Here is a tiny trained network, its code and every weight. The questions are about switching its units off for an input and a target symbol, where a switched-off unit gives its printed mean instead of its output.

import numpy as np


def w(rows, s, z=0):
    codes = np.array(rows[::2]) - 128.0
    scale = np.full(codes.shape[1], s)
    scale[-1] = z or s
    return codes * scale


def f(y):
    return np.maximum(y, 0)


def softmax(a):
    e = np.exp(a - a.max(-1, keepdims=True))
    return e / e.sum(-1, keepdims=True)


def log_softmax(a):
    a = a - a.max(-1, keepdims=True)
    return a - np.log(np.exp(a).sum(-1, keepdims=True))


def net(x, mask):
    ids = ['αβγεζλμξπσφψω'.index(c) for c in x.split()]
    T = len(ids)
    res = E[ids] + P[:T]
    r = res
    for j in range(3):
        rows = slice(2 * j, 2 * j + 2)
        q, k, v = (r @ M[0][rows].T for M in (Q, K, V))
        z = softmax(np.where(np.tri(T) > 0, q @ k.T / 2**0.5, -1e9)) @ v
        o = O[0][rows]
        res = res + np.where(mask[j], z, o[:, -1]) @ o[:, :-1]
    y = f(res @ A[0][:, :-1].T + A[0][:, -1])
    res = res + np.where(mask[3:7], y, B[0][:, -1]) @ B[0][:, :-1]
    return log_softmax(res[-1] @ U[:, :-1].T + U[:, -1])


Q, K, V, O, A, B = {}, {}, {}, {}, {}, {}
E = w([
[104,95,71,143,78,91],'α',
[120,69,170,239,129,115],'β',
[178,75,176,78,127,81],'γ',
[128,122,36,154,134,108],'ε',
[172,181,251,143,206,192],'ζ',
[117,73,117,203,92,95],'λ',
[144,132,87,196,55,87],'μ',
[64,54,130,188,171,134],'ξ',
[65,18,156,173,143,122],'π',
[119,123,120,199,120,121],'σ',
[139,191,182,102,108,49],'φ',
[116,74,66,142,165,123],'ψ',
[170,114,158,74,71,185],'ω',
],0.016)
P = w([
[106,89,129,199,52,118],'0',
[125,110,151,182,76,130],'1',
[148,114,144,174,83,126],'2',
[163,122,139,154,93,132],'3',
[181,130,141,147,111,121],'4',
[192,141,144,131,121,118],'5',
[209,153,144,122,124,138],'6',
[229,157,150,124,122,121],'7',
[248,160,151,116,128,121],'8',
[254,169,153,98,137,123],'9',
],0.0055)
Q[0] = w([
[11,180,137,37,100,217],'h1',
[124,76,153,110,163,131],'h1',
[123,107,105,149,106,170],'h2',
[129,73,61,247,103,75],'h2',
[89,149,110,106,112,195],'h3',
[3,203,97,38,146,176],'h3',
],0.047)
K[0] = w([
[21,66,41,203,66,101],'h1',
[64,130,137,63,170,150],'h1',
[150,139,150,102,140,197],'h2',
[253,199,187,79,202,155],'h2',
[80,110,100,163,165,159],'h3',
[18,85,129,247,160,155],'h3',
],0.038)
V[0] = w([
[97,97,204,33,107,109],'h1',
[103,223,142,140,87,108],'h1',
[97,186,109,182,209,70],'h2',
[104,145,91,161,105,254],'h2',
[139,159,116,123,86,211],'h3',
[157,45,129,103,116,161],'h3',
],0.013)
O[0] = w([
[195,164,146,55,205,111,255],'h1',
[50,167,190,109,88,96,98],'h1',
[96,151,114,144,165,62,56],'h2',
[80,85,96,186,84,189,19],'h2',
[49,80,147,158,34,217,47],'h3',
[254,81,61,134,168,208,239],'h3',
],0.0081,0.0041)
A[0] = w([
[47,39,12,85,171,92,129],'n1',
[86,103,131,183,210,140,1],'n2',
[98,194,1,99,72,123,78],'n3',
[29,206,28,194,230,198,157],'n4',
],0.019,0.0073)
B[0] = w([
[93,107,164,16,77,92,253],'n1',
[165,62,219,190,161,124,188],'n2',
[248,225,179,90,105,145,180],'n3',
[72,155,22,190,196,177,207],'n4',
],0.018,0.0046)
U = w([
[121,120,142,66,88,126,79],'α',
[152,91,189,199,129,89,7],'β',
[173,87,102,97,194,104,168],'γ',
[93,171,100,77,152,165,117],'ε',
[97,166,231,111,193,218,167],'ζ',
[124,45,44,157,31,2,196],'λ',
[164,167,141,183,84,108,63],'μ',
[73,83,145,102,201,153,99],'ξ',
[111,63,196,83,142,130,2],'π',
[97,143,75,163,145,122,212],'σ',
[72,178,179,121,173,40,130],'φ',
[73,92,79,55,141,128,123],'ψ',
[134,81,138,105,100,240,140],'ω',
],0.0071,0.0065)

Each question gives the input, a string of symbols that net reads in full, and the target symbol t.
The units are the heads (2 rows each of Q, K, V and O) and the neurons (one row each of A and B). Each row of codes is followed by its name. A weight is (code - 128) times the scale printed after its matrix; where a second scale follows, it is the last column's (O, A, B and U).
mask holds one flag per unit, heads first, then neurons. A switched-off unit (its flag False) gives its mean, the last column of its rows in O or B, instead of its output. The means were averaged over made-up inputs and are rounded, as every weight is.
A unit's drop is (log p(t) with every unit on - log p(t) with that unit switched off) / (log p(t) with every unit on - log p(t) with every unit switched off).
The circuit of an input: a set's keep is (log p(t) with only the set's units on - log p(t) with every unit switched off) / (log p(t) with every unit on - log p(t) with every unit switched off). Starting from all 7 units, units are removed one at a time, each time the one whose removal leaves the highest keep (on an exact tie, the one counted first), for as long as the keep stays at least 0.8.
units of the circuit, in order: the units of the circuit, biggest drop first
unit that matters most: the unit with the biggest drop
top k neurons: the k neurons with the biggest drops, biggest first
heads that matter: for each layer, one digit per head in row order, 1 if its drop is at least 0.15 and else 0, layers parted by /
drop of u: that unit's drop, to one decimal
input ζ λ β γ α α β φ ε, target ε: heads that matter -> 010
input ζ ω σ α φ σ σ ε β, target β: units of the circuit, in order -> [h2 n2]
input γ ζ ψ φ β, target β: heads that matter -> 010
input ε β α α, target α: units of the circuit, in order -> [n1 n3 h1]
input λ ξ π φ λ σ λ ψ ξ β, target φ: units of the circuit, in order -> [h3 h2]
input φ γ μ λ ω α, target ω: units of the circuit, in order -> [h2 h3]
input γ μ ω ε μ ζ σ γ ε π, target π: top 3 neurons -> [n1 n2 n4]
input β φ μ ε, target φ: unit that matters most -> h3
input γ λ μ λ, target γ: heads that matter -> 101
input ζ γ ω ω σ, target σ: units of the circuit, in order -> [h2 n4]
input λ ζ π ψ, target ψ: heads that matter -> 010
input γ φ π α, target φ: units of the circuit, in order -> [h3 h1]
input λ π β γ ξ λ γ ξ, target γ: heads that matter -> 111
input λ α σ α ω ψ, target ω: heads that matter -> 011
input σ γ α ζ σ γ γ ξ, target ξ: units of the circuit, in order -> [n4 h2 n2 n1]
input λ λ σ β μ μ, target μ: heads that matter -> 100
input λ α α ω β, target ω: unit that matters most -> h2
input φ σ π γ β, target γ: units of the circuit, in order -> [h1 h3]
input π λ λ ξ ψ, target ψ: units of the circuit, in order -> [n1 n4 h1]
input ε λ σ φ π, target φ: units of the circuit, in order -> [h3 h2]
input σ λ π ω β λ α π, target ω: unit that matters most -> h2
input β ψ ζ σ σ ω β α μ, target μ: heads that matter -> 010
input ζ γ α λ π ξ, target ξ: units of the circuit, in order -> [n4 n2 h2 n1]
input λ γ λ γ φ π, target φ: heads that matter -> 011
input α λ λ λ λ σ λ, target λ: drop of h2 -> 0.2
input λ α α λ π ω σ, target ω: drop of h3 -> 0.3
input ξ λ ω π λ λ β α, target ω: drop of h3 -> 0.3
